Below is a small trained network, with its code and all its weights. Each question gives an input and a class and asks what happens when units are switched off, that is, made to give their printed mean instead of their output.

import numpy as np


def w(rows, s, z=0):
    codes = np.array(rows[::2]) - 128.0
    scale = np.full(codes.shape[1], s)
    scale[-1] = z or s
    return codes * scale


def norm(h):
    return h / np.sqrt((h * h).mean(-1, keepdims=True) + 1e-5)


def f(y):
    return np.maximum(y, 0)


def log_softmax(a):
    a = a - a.max(-1, keepdims=True)
    return a - np.log(np.exp(a).sum(-1, keepdims=True))


def net(x, mask):
    res = np.array(x, float).reshape(1, 2) / 4 @ E
    u = 0
    for l in range(2):
        y = f(norm(res) @ A[l][:, :-1].T + A[l][:, -1])
        res = res + np.where(mask[u : u + 7], y, B[l][:, -1]) @ B[l][:, :-1]
        u += 7
    return log_softmax(norm(res)[-1] @ U[:, :-1].T + U[:, -1])


A, B = {}, {}
E = w([
[128,65,127,167,155,65,145,100,188,135,179],'x0',
[180,165,236,254,135,130,57,157,183,147,72],'x1',
],0.0064)
A[0] = w([
[109,177,154,112,72,194,45,102,114,106,146,187],'0.n1',
[62,105,155,42,126,59,146,114,170,205,99,150],'0.n2',
[111,55,88,167,166,62,130,101,225,109,127,112],'0.n3',
[167,96,87,147,93,100,151,89,96,77,164,136],'0.n4',
[102,147,139,70,74,4,160,128,78,110,71,79],'0.n5',
[104,17,151,131,92,83,101,145,108,81,200,5],'0.n6',
[84,113,82,39,135,35,130,135,94,97,158,96],'0.n7',
],0.0043,0.0016)
B[0] = w([
[99,49,173,204,191,49,110,119,167,197,208,208],'0.n1',
[141,71,84,33,116,77,37,84,107,126,129,188],'0.n2',
[33,180,184,141,44,163,187,113,103,149,173,242],'0.n3',
[136,186,148,146,125,115,160,148,141,3,81,188],'0.n4',
[144,116,132,143,201,147,90,134,90,35,174,176],'0.n5',
[65,89,187,212,65,115,53,118,140,59,123,184],'0.n6',
[131,170,161,139,188,135,103,98,155,167,71,253],'0.n7',
],0.0062,0.0046)
A[1] = w([
[116,68,87,115,71,135,141,66,202,87,146,2],'1.n1',
[181,114,28,100,140,85,70,65,123,62,73,51],'1.n2',
[182,180,188,205,101,118,71,173,84,144,98,117],'1.n3',
[173,185,194,204,116,159,124,162,155,181,99,63],'1.n4',
[141,207,137,188,61,197,93,128,69,211,81,108],'1.n5',
[160,103,91,52,174,71,130,131,171,62,86,191],'1.n6',
[134,112,138,180,134,187,112,149,189,253,100,78],'1.n7',
],0.0053,0.0004)
B[1] = w([
[145,142,199,165,103,192,101,84,78,219,149,187],'1.n1',
[210,91,79,184,110,30,145,218,119,64,70,191],'1.n2',
[178,106,94,107,68,83,156,124,157,149,140,250],'1.n3',
[153,156,75,115,176,126,197,152,205,121,81,255],'1.n4',
[146,98,101,138,107,160,115,167,176,171,158,209],'1.n5',
[189,165,130,107,127,131,160,141,148,104,42,188],'1.n6',
[155,220,121,99,107,253,205,155,188,88,106,222],'1.n7',
],0.0071,0.0056)
U = w([
[204,188,115,151,111,179,222,193,238,173,118,192],'0',
[26,123,224,167,43,78,127,18,97,118,188,152],'1',
[159,55,91,126,89,119,2,194,99,210,168,4],'2',
[225,127,60,69,168,31,148,134,35,29,9,133],'3',
[54,150,125,89,229,172,32,140,47,176,166,87],'4',
],0.0077,0.0026)

Each question gives the input, the list of numbers given to net, and the class t.
The units are the neurons (one row each of A and B). Each row of codes is followed by its name. A weight is (code - 128) times the scale printed after its matrix; where a second scale follows, it is the last column's (A, B and U).
mask holds one flag per neuron, layer by layer. A switched-off neuron (its flag False) gives its mean, the last column of its row in B, instead of its output. The means were averaged over made-up inputs and are rounded, as every weight is.
A unit's drop is (log p(t) with every unit on - log p(t) with that unit switched off) / (log p(t) with every unit on - log p(t) with every unit switched off).
most important unit: the unit with the biggest drop
top k neurons: the k neurons with the biggest drops, biggest first
top k neurons in layer l: the k neurons of layer l with the biggest drops, biggest first
drop when u is switched off: that unit's drop, to one decimal
input [5,2], class 1: most important unit -> 0.n7
input [-7,-1], class 2: top 3 neurons -> 0.n7, 1.n7, 1.n4
input [7,-6], class 1: top 2 neurons -> 0.n3, 1.n1
input [-2,-1], class 4: top 3 neurons in layer 0 -> 0.n5, 0.n1, 0.n2
input [6,-8], class 3: top 3 neurons in layer 0 -> 0.n2, 0.n1, 0.n4
input [4,-6], class 3: top 2 neurons -> 1.n2, 0.n2
input [3,-4], class 3: top 3 neurons -> 0.n2, 1.n2, 0.n1
input [7,-8], class 1: top 2 neurons in layer 1 -> 1.n1, 1.n4
input [7,3], class 1: top 2 neurons -> 0.n3, 0.n7
input [-4,-1], class 4: top 3 neurons in layer 1 -> 1.n4, 1.n2, 1.n3
input [-6,-1], class 2: top 2 neurons in layer 0 -> 0.n7, 0.n2
input [8,-7], class 1: top 2 neurons in layer 0 -> 0.n3, 0.n6
input [2,-2], class 1: top 2 neurons -> 0.n3, 0.n6
input [-7,-3], class 4: top 2 neurons -> 0.n2, 0.n1
input [-4,-4], class 3: most important unit -> 0.n3
input [2,-3], class 3: drop when 0.n2 is switched off -> 0.5
input [5,-3], class 1: drop when 0.n3 is switched off -> 0.2
input [-8,-2], class 4: drop when 1.n2 is switched off -> 0.2
